Below is a small trained network, with its code and all its weights. Each question gives an input and a class and asks what happens when units are switched off, that is, made to give their printed mean instead of their output.

import numpy as np


def w(rows, s, z=0):
    codes = np.array(rows[::2]) - 128.0
    scale = np.full(codes.shape[1], s)
    scale[-1] = z or s
    return codes * scale


def f(y):
    return np.maximum(y, 0)


def log_softmax(a):
    a = a - a.max(-1, keepdims=True)
    return a - np.log(np.exp(a).sum(-1, keepdims=True))


def net(x, mask):
    res = np.array(x, float).reshape(1, 4) / 4 @ E
    y = f(res @ A[0][:, :-1].T + A[0][:, -1])
    res = res + np.where(mask, y, B[0][:, -1]) @ B[0][:, :-1]
    return log_softmax(res[-1] @ U[:, :-1].T + U[:, -1])


A, B = {}, {}
E = w([
[152,141,1,148,208,150,213,144,150],'x0',
[208,35,146,126,108,104,184,63,101],'x1',
[13,60,110,144,165,67,155,75,146],'x2',
[143,195,164,127,168,9,180,152,70],'x3',
],0.0057)
A[0] = w([
[151,144,30,128,155,136,184,139,127,49],'N0',
[47,211,123,125,124,158,92,152,136,57],'N1',
[105,114,230,124,93,115,67,125,116,104],'N2',
[144,194,159,120,142,6,164,137,125,70],'N3',
[124,84,115,124,117,209,103,124,145,113],'N4',
[98,90,118,129,131,161,118,116,134,225],'N5',
[196,37,148,130,111,116,159,101,118,73],'N6',
[233,195,150,138,103,177,95,152,129,42],'N7',
[145,114,131,125,125,123,135,117,126,79],'N8',
[112,121,187,123,104,108,101,128,126,4],'N9',
[124,126,129,124,133,132,127,127,123,111],'N10',
[104,85,126,121,112,189,108,119,153,12],'N11',
[78,170,127,132,124,151,114,145,125,81],'N12',
[8,67,116,142,133,70,136,108,137,55],'N13',
[160,90,137,121,119,121,147,118,124,37],'N14',
[126,117,130,121,113,166,110,125,132,205],'N15',
[103,158,110,126,135,141,129,139,126,71],'N16',
],0.014,0.0038)
B[0] = w([
[73,115,89,159,144,213,131,86,205,228],'N0',
[186,84,149,148,164,34,85,107,168,209],'N1',
[79,132,56,155,126,187,165,124,220,243],'N2',
[111,145,143,197,65,143,84,160,24,240],'N3',
[105,149,140,184,95,133,112,140,57,208],'N4',
[111,167,139,134,67,111,134,180,103,205],'N5',
[167,110,145,138,168,33,75,131,185,226],'N6',
[145,122,160,4,168,151,188,110,70,235],'N7',
[146,110,138,139,156,127,113,104,125,142],'N8',
[113,101,94,168,211,204,116,53,129,172],'N9',
[127,133,136,127,127,126,130,125,133,128],'N10',
[145,104,136,188,187,172,87,75,10,175],'N11',
[158,101,137,138,145,76,108,116,149,171],'N12',
[183,140,160,1,159,167,180,124,82,254],'N13',
[155,103,138,141,182,103,88,92,133,159],'N14',
[113,157,125,142,83,106,135,169,109,189],'N15',
[145,95,127,148,144,110,115,99,144,151],'N16',
],0.02,0.0076)
U = w([
[167,152,174,6,147,154,205,131,91,105],'0',
[105,171,149,212,75,141,82,158,38,91],'1',
[64,119,46,168,146,196,151,92,227,99],'2',
[193,80,157,147,159,1,69,118,194,106],'3',
[108,190,131,119,54,96,156,207,149,253],'4',
],0.0091,0.014)

Each question gives the input, the list of numbers given to net, and the class t.
The units are the neurons (one row each of A and B). Each row of codes is followed by its name. A weight is (code - 128) times the scale printed after its matrix; where a second scale follows, it is the last column's (A, B and U).
mask holds one flag per neuron, in row order. A switched-off neuron (its flag False) gives its mean, the last column of its row in B, instead of its output. The means were averaged over made-up inputs and are rounded, as every weight is.
A unit's drop is (log p(t) with every unit on - log p(t) with that unit switched off) / (log p(t) with every unit on - log p(t) with every unit switched off).
The circuit of an input: a set's keep is (log p(t) with only the set's units on - log p(t) with every unit switched off) / (log p(t) with every unit on - log p(t) with every unit switched off). Starting from the 12 units with the biggest drops (on a tie, the unit counted first), units are removed one at a time, each time the one whose removal leaves the highest keep (on an exact tie, the one counted first), for as long as the keep stays at least 0.8.
units of the circuit, in order: the units of the circuit, biggest drop first
unit that matters most: the unit with the biggest drop
top k neurons: the k neurons with the biggest drops, biggest first
drop when u is switched off: that unit's drop, to one decimal
input [3,-1,-3,-2], class 4: top 2 neurons : (N13 N2)
input [6,-6,-4,3], class 2: units of the circuit, in order : (N0)
input [-2,2,3,0], class 4: units of the circuit, in order : (N11 N9)
input [1,3,-2,3], class 4: top 3 neurons : (N1 N13 N11)
input [5,1,4,4], class 2: top 2 neurons : (N0 N7)
input [-4,7,5,7], class 1: top 4 neurons : (N3 N1 N7 N12)
input [2,-8,-7,-2], class 3: top 3 neurons : (N1 N13 N12)
input [7,-6,-7,-7], class 0: top 2 neurons : (N7 N3)
input [-8,-7,3,-7], class 2: top 3 neurons : (N2 N3 N9)
input [-8,-2,6,7], class 2: top 2 neurons : (N2 N9)
input [6,-7,8,1], class 0: top 2 neurons : (N13 N6)
input [7,-1,8,2], class 0: top 2 neurons : (N13 N2)
input [-1,2,6,-6], class 0: top 3 neurons : (N13 N3 N0)
input [-1,6,5,-3], class 3: unit that matters most : N6
input [-8,-5,-5,6], class 2: top 3 neurons : (N2 N9 N13)
input [-8,-7,8,-1], class 0: top 3 neurons : (N13 N0 N6)
input [2,0,7,-4], class 0: drop when N13 is switched off : 1.8
input [6,-3,-2,2], class 2: drop when N0 is switched off : 0.3
input [-7,-4,-2,0], class 2: drop when N14 is switched off : 0.0
input [-6,-8,-6,-4], class 3: unit that matters most : N1
